Here is a tiny trained network, its code and every weight. The questions are about switching its units off for an input and a target symbol, where a switched-off unit gives its printed mean instead of its output.

import numpy as np


def w(rows, s, z=0):
    codes = np.array(rows[::2]) - 128.0
    scale = np.full(codes.shape[1], s)
    scale[-1] = z or s
    return codes * scale


def norm(h):
    return h / np.sqrt((h * h).mean(-1, keepdims=True) + 1e-5)


def f(y):
    return np.maximum(y, 0)


def softmax(a):
    e = np.exp(a - a.max(-1, keepdims=True))
    return e / e.sum(-1, keepdims=True)


def log_softmax(a):
    a = a - a.max(-1, keepdims=True)
    return a - np.log(np.exp(a).sum(-1, keepdims=True))


def net(x, mask):
    ids = ['γεζθμπτ'.index(c) for c in x.split()]
    T = len(ids)
    res = E[ids] + P[:T]
    u = 0
    for l in range(2):
        q, k, v = (norm(res) @ M[l].T for M in (Q, K, V))
        z = softmax(np.where(np.tri(T) > 0, q @ k.T / 2**0.5, -1e9)) @ v
        res = res + np.where(mask[u], z, O[l][:, -1]) @ O[l][:, :-1]
        u += 1
        y = f(norm(res) @ A[l][:, :-1].T + A[l][:, -1])
        res = res + np.where(mask[u : u + 8], y, B[l][:, -1]) @ B[l][:, :-1]
        u += 8
    return log_softmax(norm(res)[-1] @ U[:, :-1].T + U[:, -1])


Q, K, V, O, A, B = {}, {}, {}, {}, {}, {}
E = w([
[91,109,152,127,132,125,157,167],'γ',
[154,96,115,165,175,114,140,121],'ε',
[186,140,117,184,155,134,136,134],'ζ',
[101,125,148,6,122,126,97,99],'θ',
[138,58,128,161,109,75,140,117],'μ',
[192,61,57,154,147,154,138,129],'π',
[86,129,104,105,113,134,81,114],'τ',
],0.018)
P = w([
[160,97,131,59,142,141,234,231],'0',
[49,134,41,29,179,97,122,67],'1',
[158,184,113,143,218,67,139,153],'2',
[206,94,89,2,98,92,200,74],'3',
[67,117,108,136,102,137,94,100],'4',
[159,189,161,207,158,58,91,140],'5',
[191,53,140,57,53,127,211,35],'6',
[28,91,131,112,79,229,49,137],'7',
],0.0064)
Q[0] = w([
[167,74,254,95,71,56,254,167],'0.h1',
[28,164,117,177,230,101,113,164],'0.h1',
],0.0073)
K[0] = w([
[46,148,177,164,85,35,102,121],'0.h1',
[130,108,115,115,254,155,212,172],'0.h1',
],0.0098)
V[0] = w([
[144,239,116,55,99,125,251,112],'0.h1',
[67,156,90,239,110,254,98,82],'0.h1',
],0.0034)
O[0] = w([
[138,173,138,254,150,224,146,147,123],'0.h1',
[93,216,56,204,152,70,121,186,5],'0.h1',
],0.007,0.0033)
A[0] = w([
[110,165,185,131,93,206,164,58,188],'0.n1',
[78,1,121,163,197,95,140,158,212],'0.n2',
[115,136,174,186,80,69,167,98,82],'0.n3',
[245,153,85,135,143,150,129,46,113],'0.n4',
[126,108,95,110,76,224,90,75,158],'0.n5',
[97,162,50,51,129,89,118,170,252],'0.n6',
[131,109,102,158,178,124,141,14,163],'0.n7',
[125,108,134,46,180,100,18,43,234],'0.n8',
],0.0063,0.002)
B[0] = w([
[112,117,85,147,169,163,49,64,158],'0.n1',
[109,254,132,83,117,157,72,82,254],'0.n2',
[164,131,131,84,225,195,131,130,140],'0.n3',
[26,122,133,92,92,123,114,101,195],'0.n4',
[114,227,87,142,84,57,83,227,188],'0.n5',
[84,197,121,253,176,86,209,76,181],'0.n6',
[124,184,156,91,93,128,147,180,203],'0.n7',
[131,99,158,234,112,169,169,150,255],'0.n8',
],0.0068,0.0075)
Q[1] = w([
[107,35,82,46,46,219,156,135],'1.h1',
[61,170,248,47,55,99,132,3],'1.h1',
],0.0052)
K[1] = w([
[85,177,65,95,32,159,88,68],'1.h1',
[85,100,133,134,144,109,2,126],'1.h1',
],0.0082)
V[1] = w([
[165,174,3,109,126,142,75,72],'1.h1',
[93,68,8,143,45,162,201,76],'1.h1',
],0.0043)
O[1] = w([
[167,102,135,13,129,142,81,255,131],'1.h1',
[39,67,221,164,113,104,65,152,8],'1.h1',
],0.0076,0.0013)
A[1] = w([
[117,188,144,65,114,129,107,96,127],'1.n1',
[116,90,134,188,172,134,149,171,63],'1.n2',
[122,181,63,118,189,156,81,148,128],'1.n3',
[110,170,139,160,147,146,132,80,204],'1.n4',
[62,178,90,124,99,2,110,133,28],'1.n5',
[79,132,164,116,108,216,120,112,119],'1.n6',
[121,122,172,111,180,62,146,139,252],'1.n7',
[104,112,125,96,78,113,167,132,165],'1.n8',
],0.0096,0.0028)
B[1] = w([
[150,76,110,171,146,166,102,143,255],'1.n1',
[143,122,164,225,130,203,22,92,136],'1.n2',
[76,70,148,166,98,78,144,108,215],'1.n3',
[133,123,167,77,112,95,86,167,251],'1.n4',
[86,181,111,62,254,52,48,104,190],'1.n5',
[166,95,52,144,116,72,132,130,231],'1.n6',
[145,180,137,112,72,171,145,119,164],'1.n7',
[56,183,177,174,185,117,123,156,176],'1.n8',
],0.0089,0.0079)
U = w([
[102,126,174,69,22,169,81,238,136],'γ',
[85,204,131,58,218,72,71,104,59],'ε',
[162,148,139,154,141,62,211,200,110],'ζ',
[60,127,232,113,65,165,171,51,174],'θ',
[174,155,92,56,145,217,116,58,252],'μ',
[97,2,108,159,144,82,99,78,35],'π',
[116,140,146,245,145,229,109,173,191],'τ',
],0.0059,0.0019)

Each question gives the input, a string of symbols that net reads in full, and the target symbol t.
The units are the heads (2 rows each of Q, K, V and O) and the neurons (one row each of A and B). Each row of codes is followed by its name. A weight is (code - 128) times the scale printed after its matrix; where a second scale follows, it is the last column's (O, A, B and U).
mask holds one flag per unit, layer by layer, with each layer's heads first. A switched-off unit (its flag False) gives its mean, the last column of its rows in O or B, instead of its output. The means were averaged over made-up inputs and are rounded, as every weight is.
A unit's drop is (log p(t) with every unit on - log p(t) with that unit switched off) / (log p(t) with every unit on - log p(t) with every unit switched off).
The circuit of an input: a set's keep is (log p(t) with only the set's units on - log p(t) with every unit switched off) / (log p(t) with every unit on - log p(t) with every unit switched off). Starting from the 12 units with the biggest drops (on a tie, the unit counted first), units are removed one at a time, each time the one whose removal leaves the highest keep (on an exact tie, the one counted first), for as long as the keep stays at least 0.8.
units of the circuit, in order: the units of the circuit, biggest drop first
unit that matters most: the unit with the biggest drop
top k neurons: the k neurons with the biggest drops, biggest first
k most important neurons of layer l: the k neurons of layer l with the biggest drops, biggest first
input ε θ γ π μ, target ε: 2 most important neurons of layer 0 -> (0.n2 0.n1)
input ε π π τ μ μ τ, target ε: 2 most important neurons of layer 0 -> (0.n5 0.n6)
input γ ε ε ε ε ε μ, target θ: unit that matters most -> 1.n6
input π ε ε ε, target μ: 4 most important neurons of layer 0 -> (0.n2 0.n6 0.n5 0.n8)
input τ γ ζ θ γ π θ, target γ: 3 most important neurons of layer 0 -> (0.n4 0.n8 0.n5)
input ε ε ε ε ε τ ε γ, target ε: units of the circuit, in order -> (0.n8 0.h1 1.n5)
input θ ζ ζ ε, target τ: 4 most important neurons of layer 0 -> (0.n8 0.n4 0.n6 0.n7)
input τ θ γ, target γ: top 2 neurons -> (0.n5 1.n5)
input τ γ ε γ ε τ ζ, target ε: units of the circuit, in order -> (0.h1 0.n4 1.n5)
input ε ε τ γ, target ε: units of the circuit, in order -> (0.h1 1.n5)
input ε ε ε ζ μ ζ ζ, target θ: 2 most important neurons of layer 0 -> (0.n2 0.n5)
input ζ γ ε γ γ ε γ, target μ: top 2 neurons -> (0.n8 0.n2)
input θ θ τ, target τ: top 2 neurons -> (0.n8 0.n2)
input ε π ε π, target γ: top neuron -> (1.n5)
input θ ζ θ, target θ: top 4 neurons -> (0.n2 0.n6 1.n5 1.n1)
input ε γ ε τ ζ, target ε: units of the circuit, in order -> (0.n4 0.n8)
input π γ ε ζ, target τ: top 3 neurons -> (0.n4 0.n8 1.n8)
input γ ε ε γ, target μ: 2 most important neurons of layer 0 -> (0.n4 0.n2)
input θ ε ε θ ζ ε θ, target π: 3 most important neurons of layer 0 -> (0.n1 0.n2 0.n7)
input ε γ ζ ζ, target τ: top 3 neurons -> (0.n4 0.n6 0.n8)
input θ ε τ π, target ε: top 4 neurons -> (0.n4 0.n8 0.n5 1.n8)
input γ θ θ γ τ ε τ, target ε: units of the circuit, in order -> (1.n5 0.n5)
